In the rows, zero is written as 128.
Each row of numbers belongs to one of the nodes below and depends on some of the facts about them. Some rows are named. Which node is each other row?

How the nodes are related:
gima (Ω zonir) (Ψ 738)
lugek (Ω vidrok) (Ψ 41)
tredregra (Ω klaki) (Ψ 738)
plugu (Ω vomim) (Ψ 423)
pibresus (Ω teklal) (Ψ 85)
lezim (Ω droplugem) (Ψ 423)
muta (Ω vunu) (Ψ 385)
niflis (Ω ludro) (Ψ 385)
treflan (Ω zonir) (Ψ 338)
broropil (Ω vunu) (Ψ 85)
mabrol (Ψ 338)
flimen (Ω stosto) (Ψ 41)
zukes (Ω kladar) (Ψ 85)
giri (Ω flemi) (Ψ 85)
pabadu (Ω flipifo) (Ψ 738)
droklafal (Ω ludro) (Ψ 41)
gebrul (Ω tudri) (Ψ 85)
nezu (Ω mabrol) (Ψ 385)
maske (Ω kolu) (Ψ 85)
stuvi (Ω mabrol) (Ψ 738)
tudri (Ω vunu) (Ψ 423)
kogrun (Ω vomim) (Ψ 738)
bige (Ω drekler) (Ψ 41)
klaki (Ω klofluk) (Ψ 41)
broskatrin (Ω broropil) (Ψ 385)
zonir (Ψ 738)
liflin (Ω fisim) (Ψ 423)
dufun (Ω lugek) (Ψ 85)
klubi (Ω seklik) (Ψ 423)
trazek (Ω droklafal) (Ψ 41)
stosto (Ψ 85)
gistel (Ω puziklu) (Ψ 338)
litis (Ω skubridul) (Ψ 738)
fliploste (Ω stuple) (Ψ 338)
foski (Ω ludro) (Ψ 738)
plafofol (Ω klaki) (Ψ 385)
triplo (Ω zonir) (Ψ 423)
bokan (Ω flemi) (Ψ 338)
kaplil (Ω pibresus) (Ψ 423)
puziklu (Ω zestarol) (Ψ 738)
vunu (Ψ 738)
gubrom (Ω teklal) (Ψ 85)
setar (Ω vidrok) (Ψ 41)
kolu (Ω vunu) (Ψ 85)
gusak (Ω kladar) (Ψ 385)
klofluk (Ψ 385)
skubridul (Ω zonir) (Ψ 738)
brupe (Ω stosto) (Ψ 41)
niskol (Ω brupe) (Ψ 338)
vidrok (Ψ 41)
fisim (Ω klofluk) (Ψ 85)
bogaklur (Ω drekler) (Ψ 423)
droplugem (Ψ 738)
plofaku (Ω mabrol) (Ψ 385)
plapon (Ω zonir) (Ψ 385)
skaduk (Ω flipifo) (Ψ 423)
sameflun (Ω flemi) (Ψ 385)
zepin (Ω vunu) (Ψ 41)
braskol (Ω boban) (Ψ 423)
fatrofol (Ω gima) (Ψ 338)
dropo (Ω mabrol) (Ψ 738)
drogi (Ω stuvi) (Ψ 338)
sofil (Ω klofluk) (Ψ 85)
gasos (Ω stuvi) (Ψ 385)
tostolin (Ω setar) (Ψ 385)
ludro (Ψ 338)
boban (Ω droplugem) (Ψ 738)
vutim (Ω ludro) (Ψ 738)
bruvarem (Ω brupe) (Ψ 85)
trami (Ω vomim) (Ψ 338)
lotor (Ω vodro) (Ψ 423)
fasaful (Ω zepin) (Ψ 85)
susis (Ω vodro) (Ψ 85)
teklal (Ψ 41)
zikla (Ω zigrifir) (Ψ 385)
vomim (Ω droplugem) (Ψ 41)
festan (Ψ 738)
flemi (Ω festan) (Ψ 41)
skugeso (Ω klaki) (Ψ 423)
fepi (Ω vodro) (Ψ 41)
sakles (Ω droplugem) (Ψ 85)
pedrok (Ω klofluk) (Ψ 738)
flipifo (Ω droplugem) (Ψ 85)
stuple (Ω droplugem) (Ψ 338)
zigrifir (Ω zestarol) (Ψ 338)
fakur (Ω plofaku) (Ψ 41)
seplovu (Ω vutim) (Ψ 738)
driston (Ω muta) (Ψ 423)
bufar (Ω flipifo) (Ψ 85)
triva (Ω gima) (Ψ 738)
zestarol (Ψ 338)
rogim (Ω plapon) (Ψ 385)
brituvom (Ω zestarol) (Ψ 85)
drekler (Ω klofluk) (Ψ 738)
troklon (Ω vunu) (Ψ 338)
vodro (Ω stosto) (Ψ 423)
tidrum (Ω klofluk) (Ψ 41)
lobror (Ω seklik) (Ψ 85)
renafe (Ω brupe) (Ψ 738)
gravek (Ω broropil) (Ψ 85)
seklik (Ω klofluk) (Ψ 41)
kladar (Ω zestarol) (Ψ 423)
kibras (Ω vomim) (Ψ 385)

Some rows with their names:
fliploste: [ 54 136 152 131 168 145 159 130 146 163 139 142 145 111 152 132 134  66
  94 160 112 155 108 112  89 109 121 183 125 124 166 125 160 139 126 106
 169 139 130 127 144 134 118]
zestarol: [111 134 101 124 147 137 138 126 104 143 136 146 110 137 148 163 102  79
  83 117 125 167 196 137 171 117 136 152 107 154 139 167 150 135 116 107
 168 141 134 133 105 118 149]
fatrofol: [ 88 157 145 149 159 140 166 126 146 110 131 112 161 105 128 134  71  95
  88 118 117 145  66 128 140 139  94 186 142 193 174 132 135 116 149 118
 134 136 145 163 134 124 174]
tostolin: [167 137 106 125 129 144 144 124 150 124 155 167 123 146 109 124 128 129
 137 137 133 115 101 102 173 106 104 114 117 127 115 110 110 114 123 121
 125  81 133 140 136 135 148]
gasos: [199 138 121 114 113 153  87 121 156  97 161 178 131 146 115  94 134 141
 139 125 129 121 126  68 188  99  83 110 126  88 127 106 148 110 107 115
 115  55 159 142 136 133 141]
broskatrin: [123 133 113 133 156 146 147 120 158  95 129 119 121 126  81 135 111 145
 153 152 134  91 102  99 161  99 181  97 100 107  93 107 124 114  56 112
 115 120 106 147 149 135 166]
nezu: [189 138 117 117 118 152 106 122 155 106 160 172 129 148 111 104 134 133
 138 130 131 120 116  80 181 101  90 110 123 103 121 106 135 112 113 117
 117  67 151 141 136 134 142]
kibras: [110 128 122 118 139 133 170 131 163 161 164 200 121 144 123 127 154 100
 144 175 122 113  63 102 107  94 107 152 108 110 132  83 109 126 118 121
 140 109 125 126 149 141 106]
teklal: [110 125 120 110 106 111  93 132 106 120 108 163 111  84 145 131 131 163
 136 111 120 118 139 188 151 144 108 113 117 134 142 127 119 136  82 108
 165 142 158 130 125 124 124]
fakur: [147 131 142 108 117 150  41 128 127  84 128 155 139  74 133  97 146 154
 135 114 112 115 144 139 132 136  88 109 156 104 131 102 159 132  98 109
 156 100 189 132 144 132 135]
droklafal: [115 127 121 106 104 114  84 132 105 113 110 165 110  87 147 129 133 164
 133 107 119 119 145 181 153 143 106 115 119 130 142 126 127 136  83 109
 164 136 164 130 125 123 123]
brupe: [ 88 135 150 117 120 116 123 130 106 166  88 159  93  74 143 130 187 186
 112 115 131 114 148 223 173 151  76 101 119 154 127 159  97 130  90 122
 167  73 133 120 143 124 123]
seklik: [153 123 100 114  97 106 131 138 110 137 110 113 141  79 150 121 110 149
 160 110 123 137 120 189 149 146 108  75 114 135 146 142  98 153 127  96
 192 161 151 126 122 136 114]
tudri: [ 32 125 124 120 130  91 122 132  99  57  96 113 120 156 112 126 122 191
 142 133 132 123 128 122 137 121 239 129 101  77 115 160 128 123  88 121
 113 158  83 133 131 120 168]
skubridul: [183 130 127 145 104  92 138 125 119 135 112 140 123 158 110 146  89 178
 127 114 137 138 113 159 135 155  75 159 131 163 160 125 122 117 134 152
  62 178 139 165 122 116  92]
seplovu: [202 123 134 145 133 140 101 122 127 135 131 120 139 152  99 129 133 153
 128 135 135 136 163 128 110 133  91 128 159 118 116 115 160 126 141 153
  81 137 144 146 145 130  98]
bruvarem: [118 134 174 139 137 151 145 122 146 174 116  92 106 103 141 122 183 105
 100 115 138  99 135 126 121 144 116 112 142 165 102 145 104 116 148 157
 116  45  95  88 119 123 136]

Which node is each row?
No name comes twice in this set of rows, the named rows included.
[165 116 129 141 127 106 119 120 115 133  92 106 111 151  99 149 111 188
 140 137 142 129 177 142 131 131 157 117 110 102 120 137 157 128  67 134
  75 191 110 150 131 121  88] : vunu
[131 130 103 121 125 114 149 122 139 114 116 147  95 140 104 142 104 171
 152 138 139 105 121 115 194 102 172 100  68 106 116 131 114 115  36 105
 115 137  99 146 125 124 144] : muta
[ 25 121 130 106 113  82 142 140 101 115 126 179 121 174 147 121 157 151
 133 149 122 143  98 123 101 117 174 173 110  81 152 144 116 132 144 130
 130 142 100 117 128 124 117] : lezim
[110 131  94 123 150 139 135 126 100 143 143 150 108 143 145 169 100  74
  82 118 126 167 204 141 170 115 144 153 108 158 130 163 153 136 120 108
 172 142 135 130 103 117 151] : zigrifir
[ 87 140 159 128 148 148 123 128 123 154 102 139 119  59 125 120 199 164
 113 129 126 102 127 211 139 148  76  97 151 158 108 140 102 130 116 130
 168  50 141 119 165 133 141] : fepi
[ 58 135 144 119 141 116 165 131 130 171 123 162 121 127 170 141 121  88
  97 145 116 167 130 124 126 112 120 182  92 119 183 146 154 141  97  98
 168 157 121 127 120 123  99] : stuple
[ 97 119 154 125 127 136 129 128 152 154 145 121 121 112 156 126 144  65
 128 137 118 105 100  86  52 126 148 156 133 132 129  92 128 131 139 142
 126 134 115  89 107 128 103] : sakles
[ 90 154 142 146 161 145 159 126 144 114 132 112 158 108 130 132  82  93
  91 121 117 147  84 123 136 135 100 177 140 178 168 135 141 119 144 116
 139 131 143 156 135 125 168] : treflan
[228 122 137 123  89 115  62 120 116 125 119 151 120 169 124 113 126 187
 128 112 137 156 203 111 156 130  78 125 132  81 147 134 183 124 103 136
  71 137 156 147 121 120  70] : stuvi
[ 85 115 151 113 101 104 138 131 138 174 131 151  97 129 175 135 137  79
 130 131 123 117 112  99  74 127 148 167  99 125 154 107 124 134 111 133
 127 157 105  86  88 119  80] : flipifo
[ 50 118 137 101 112  99 119 137 117 156 116 197 108  82 162 134 156 135
 141 146 110 118 101 183  90 131 109 152 107 116 159 101 122 147  81 108
 179 165 151 117 136 130  84] : vomim
[ 42 138 145 121 124  98 154 132  95 131 100 149 104 163 131 114 193 192
 105 126 140 139 135 163 169 136 138 130 121 115 124 197  93 118 155 146
 123  56  82 116 140 120 151] : vodro
[204 110  88 133 121 120 110 124  91 153 138 156  98 181 111 171 125 139
 119 125 142 150 222 159 136 129 122 132 132 141  98 133 141 134 136 152
  96 171 137 137 113 120  94] : puziklu
[ 33 125 132 132 161 124 118 130 115  45 111  90 144 140  93 118 132 166
 141 148 126 111 109 108 104 118 242 127 134  81  97 137 133 122 114 128
 112 139  89 134 153 130 187] : driston

Now the same nodes, written a new way:
Some nodes and their rows:
tidrum: [139 117  81 139 124 151 120 151 136 148 152 129  76 132 146 137 102 117
  73  74 141 151 198 127 161  71 162 100]
foski: [140 135 110 104 145 135 124 138 144 168 141 117  88 122 139 138 113 101
  96 110 139 124 185 131 194 109 170 105]
kolu: [125 147 116 116 129 143 122 143 123  80 169 141  59 116 136 147 127 110
  79  90 164 110 149 141 184  97 149 104]
gima: [135 149 109 121 137 149 123 127 151 153 109  84  78 115 136 145 101  98
  90  97 112 118 175 112 218 103 176 122]
zukes: [121 145 117 127 133 116 118 156 149 107 156 144  43 129 172 112  99  90
 107  86 167 126 165 135 166 143 165 105]
stuvi: [143 137 117  94 141 138 134 133 139 180 159 101 100 119 117 128 100 105
  94 136 141 122 198 146 184 113 163 117]
bokan: [142 144  95 110 128 156 118 146 159 139 174 186  66 131 144 127  95 109
 100 107 123 122 179 140 209  89 184 121]
teklal: [133 119 108 136 136 157 127 138 133 129 152 122  89 125 141 125  91 127
  73  96 143 127 184 118 160  66 173 112]
puziklu: [133 145 121 108 158 137 125 135 143 155 133  93  66 128 169 113 111 107
  94  84 155 117 190 127 198 144 168 102]
niflis: [150 136 103 127 148 120 119 141 144 128 164 166  71 124 143 148  77 116
 101  94 133 123 195 113 169 134 154 122]
sakles: [139 133 114 129 127 119 108 143 149 102 150 185  55 118 136 132 110  93
  95 162 157 131 159 149 159  75 169  97]
dufun: [132 141 112 122 126 137 118 148 136 110 162 137  54 119 132 134  94  94
  95 118 153 129 158 140 161 105 162 110]
zestarol: [138 150 107 116 142 166 116 138 153 124 163 153  43 134 163 109  92 120
  92  91 138 115 176 137 209 115 183 119]
vodro: [142 149 118 122 168 178 107 147  91 143 169 129  87 126 146 144 112 109
  94 112 116 126 147  89 127  84 189 117]
renafe: [145 117 110  96 168 160 115 152 130 170 142 119  94 125 144 153 101  90
 104  89 140 125 154  96 173  84 189 100]
braskol: [147 155 113 137 144 120 101 135 127 139 154 197  89 123 150 131 144 110
  92 174 118 132 178 130 143  69 184 102]
lugek: [134 120 111 136 136 160 127 136 129 129 153 118  86 124 139 123  89 130
  72  96 142 126 184 117 155  72 172 115]

Name these rows:
No name comes twice in this set of rows, the named rows included.
[145 145 104 106 130 170 123 136 149 140 183 159  66 128 128 120  87 119
  92 125 129 121 181 153 200  94 179 128] : mabrol
[132 170 103 143 131 132 111 141 130 146 146 144  90 122 147 145 123 100
  97 108  84 128 170 106 165  97 182 127] : triplo
[138 102 110 128 158 182 120 149 119 132 155 124  95 126 145 137  76 120
  80  81 142 128 155  86 136  43 190 109] : brupe
[131 169 114 122 141 147 117 137  99 119 177 149  91 121 151 147 160 125
  77  95 120 111 168 121 169  97 160 113] : tudri
[143 130 116 130 127 112 105 141 151 101 146 198  58 116 136 132 111  95
  96 176 160 131 158 150 159  65 172  92] : bufar
[136 155  89 129 116 160 114 138 175 129 139 168  60 125 144 141  85 102
  99  85  90 121 165 119 235  79 195 135] : fatrofol
[162 126 108 136 151  96 104 132 158 115 147 226  75 121 146 146  95 119
 100 155 143 126 194 127 165  93 165 103] : kibras
[140 119  77 140 124 153 119 151 133 149 151 125  72 133 146 140 107 116
  70  72 144 156 202 129 160  74 158  97] : bige
[132 115 103 134 128 143 127 146 142 140 157 144  99 126 142 128  92 119
  82  91 138 130 190 121 156  62 176 112] : trazek
[153 138 101 120 134 145 103 134 168 121 155 227  60 128 147 125 110 115
  94 159 134 124 173 150 208  54 192 104] : fliploste
[149 142  95 108 146 163 118 133 129 167 136  71  57 126 138 142 120 104
  75  97 148 143 196 141 197 125 151  96] : drekler
[135 131 119 118 144 165 114 149 121 102 162 115  55 120 130 139  83  94
  93 113 157 126 136 119 147  91 169 111] : stosto
[142 134 108  96 138 126 130 143 148 182 154 126 105 122 127 135 109  96
 101 123 135 126 199 141 188 110 168 109] : dropo

Now the same nodes, written a new way:
Named rows:
brupe: [102 194  98 111 164 154 114 163 184 140 113 139  99 129 118 196 210 205
 128 173  94 201 149 161 159 129 166 104  69 106 135 126 163]
boban: [126 138  89  91 129  92  91 175 154 134 116  96 101 123 115 145 120 146
 107 103 135 115 107 141 155  97  81  87 172 130  28 157 140]
kaplil: [122  91 147 151 120 113 158  95 119 130 128 145 126 101 159 112 126 128
 125 115 149 113 121 140 163 127 140 133 106 122 159 141 119]
kolu: [137 114  75 161  97 167 112 121 142 164 138 109 156 160  76 142 163 103
 123 110  35 120  90 171  57 153  97 105 109 171  90  78 147]
stuple: [123 148 116  80 120  80  87 158 155 144 110  87  91 126 135 152 106 172
 125  91 137 129  79 142 165 117 101  70 188  97  32 144 139]
skugeso: [211  97 153 140  98 135 128  84  91 118  97 106 144 128 168 104 129 130
 142 111 188 151 146 101 183 108 165 152 157 192 203 131 110]
seklik: [194 158 142  88 109 157  63 139 117 127 118  85 162 158 114 161 150 159
 147 138 166 179 148 124 122 131 175 120 192 207 153 117 178]
triva: [108 117 141 118 108 157 161 127 143 156 105 191 131 122 107  89 108  76
 138 141 205 128 114  91  93 147 137 200 127  49 112 135 127]
tidrum: [182 138 167 125 110 141 113 137 105 114 121  83 139 122 141 133 113 125
 156 167 151 174 162  98 124 119 175 165 173 168 188 119 119]
braskol: [131  89 139 140 102  69 147 131 144 131 111 105  83  67 163 120 101 121
 118 112 149 100 111 131 199  86 101 112 138 130  98 180  96]
zestarol: [ 82 144 145  83 177  97  99 119  90 115 176 132 158 170 153 133 118 186
 118  84 126 109 109 160 121 163 150  71 161  89 125 102 169]
dropo: [110 118 130 130 155 120 155 134 101 113 141 137 132 127 142 104 110 118
 121 133 128 122 137 115 118 126 129 155 129  92 144 116 108]
sofil: [186 130 121 144 115 165 118 143  99 113 112 106 144 169 122 103 123  90
 154 148 140 140 183  74 128  99 132 149 153 186 180 120  96]
gima: [101 138 117  86 106 173 116 127 160 177 110 202 150 151  76 115 141 106
 132 117 220 128  96 125  88 164 135 158 134  73  68 137 189]
klaki: [201 159 142  93 106 158  61 138 114 127 115  83 161 159 117 160 148 161
 149 139 168 182 152 123 124 128 178 123 195 210 158 118 177]
gistel: [ 82 126 170 113 176  84 143 120  70  93 175 125 140 141 180 103  84 156
 128 112 115 107 129 124 126 148 153 115 151  64 169 102 109]
broropil: [140 108  76 166  94 167 116 120 138 165 137 104 157 156  78 142 161  99
 118 109  30 121  85 172  51 151  95 109 108 171  91  74 143]

Which node is each row?
No name comes twice in this set of rows, the named rows included.
[163  97 133 190  98 131 166  64 130 123 129 116 129  78 118 129 121  93
 112 120  47 115  86 152  82 157  97 168  79 165 139 101 100] : broskatrin
[116 148 144 104 100 164 113  88 179 156 113 219 144 127  74 135 145 104
 127 114 213 102 108 128  95 168 115 139  96 130  82 169 197] : plapon
[111 119 138 117 111 153 161 126 142 154 108 186 132 124 110  89 108  83
 139 142 200 129 117  93  98 145 134 197 125  55 112 135 126] : litis
[104 122 121 154 137 141 151 150 115 121 144 143 133 146 119 106 118  83
 142 156 113 102 164  99 107 113 117 136 111 120 151 128  98] : giri
[138 122 120 142  90 140 109 117 147 162 146  84 150 107  96 177 150 138
 119 130  48 152  66 195  54 173 140 124 129 151  95  79 167] : zepin
[117 170 115 125 166 133 165 131 149 124  92 137  73 127 167 135 159 191
 137 154  99 199 131 119 189 127 162 143  76  36 166  99  79] : niskol
[121 126 164 135 101 149 159  87 158 138 108 207 125  96 104 110 108  72
 137 143 200 103 126  98 105 151 119 183  86 105 128 169 134] : rogim
[130 125 140 114 116  57 133 160 141 125 105  72  66  88 164 123  63 136
 134 123 130 127  97 103 176  97 100 119 182  72  66 149  70] : trami
[111 159 135 140 148 133 154 153 154 123 121 125  94  97 139 160 154 156
 140 192  98 181 157 128 147 120 165 151  83  90 172 125 107] : flimen
[207 128 130 120 125 148 121 125  82 104  98  94 146 155 144  98 118 125
 139 128 166 167 160  79 143 109 150 175 179 166 181 104 101] : tredregra
[ 99 128 168 133 138 114 142 145 118 120 160 121 131  99 139 137 106 120
 139 171 122 129 146 127 104 138 160 149 130 103 161 128 124] : fakur
[117 161  87 136 177 146 172 147 146 117  99 148  87 124 146 128 174 167
 122 163  97 186 156 119 178 108 137 156  61  70 164 112  86] : renafe
[118 130 110 154 149 134 179 105 158 128  95 161  85  98 168 133 184 172
 121 146 117 170 146 140 219 109 154 135  39  94 185 138  97] : lotor
[104 127 159 119 148 104 151 116 101 117 140 129 125 129 164 104  93 144
 136 122 131 129 113 116 129 148 152 140 143  55 152 102  99] : drogi
[ 71 101 147 112 172  92 111  98  86 111 196 159 172 143 162 127 140 172
 100  73 137  65 129 185 146 146 144  52 125 150 151 138 187] : kladar

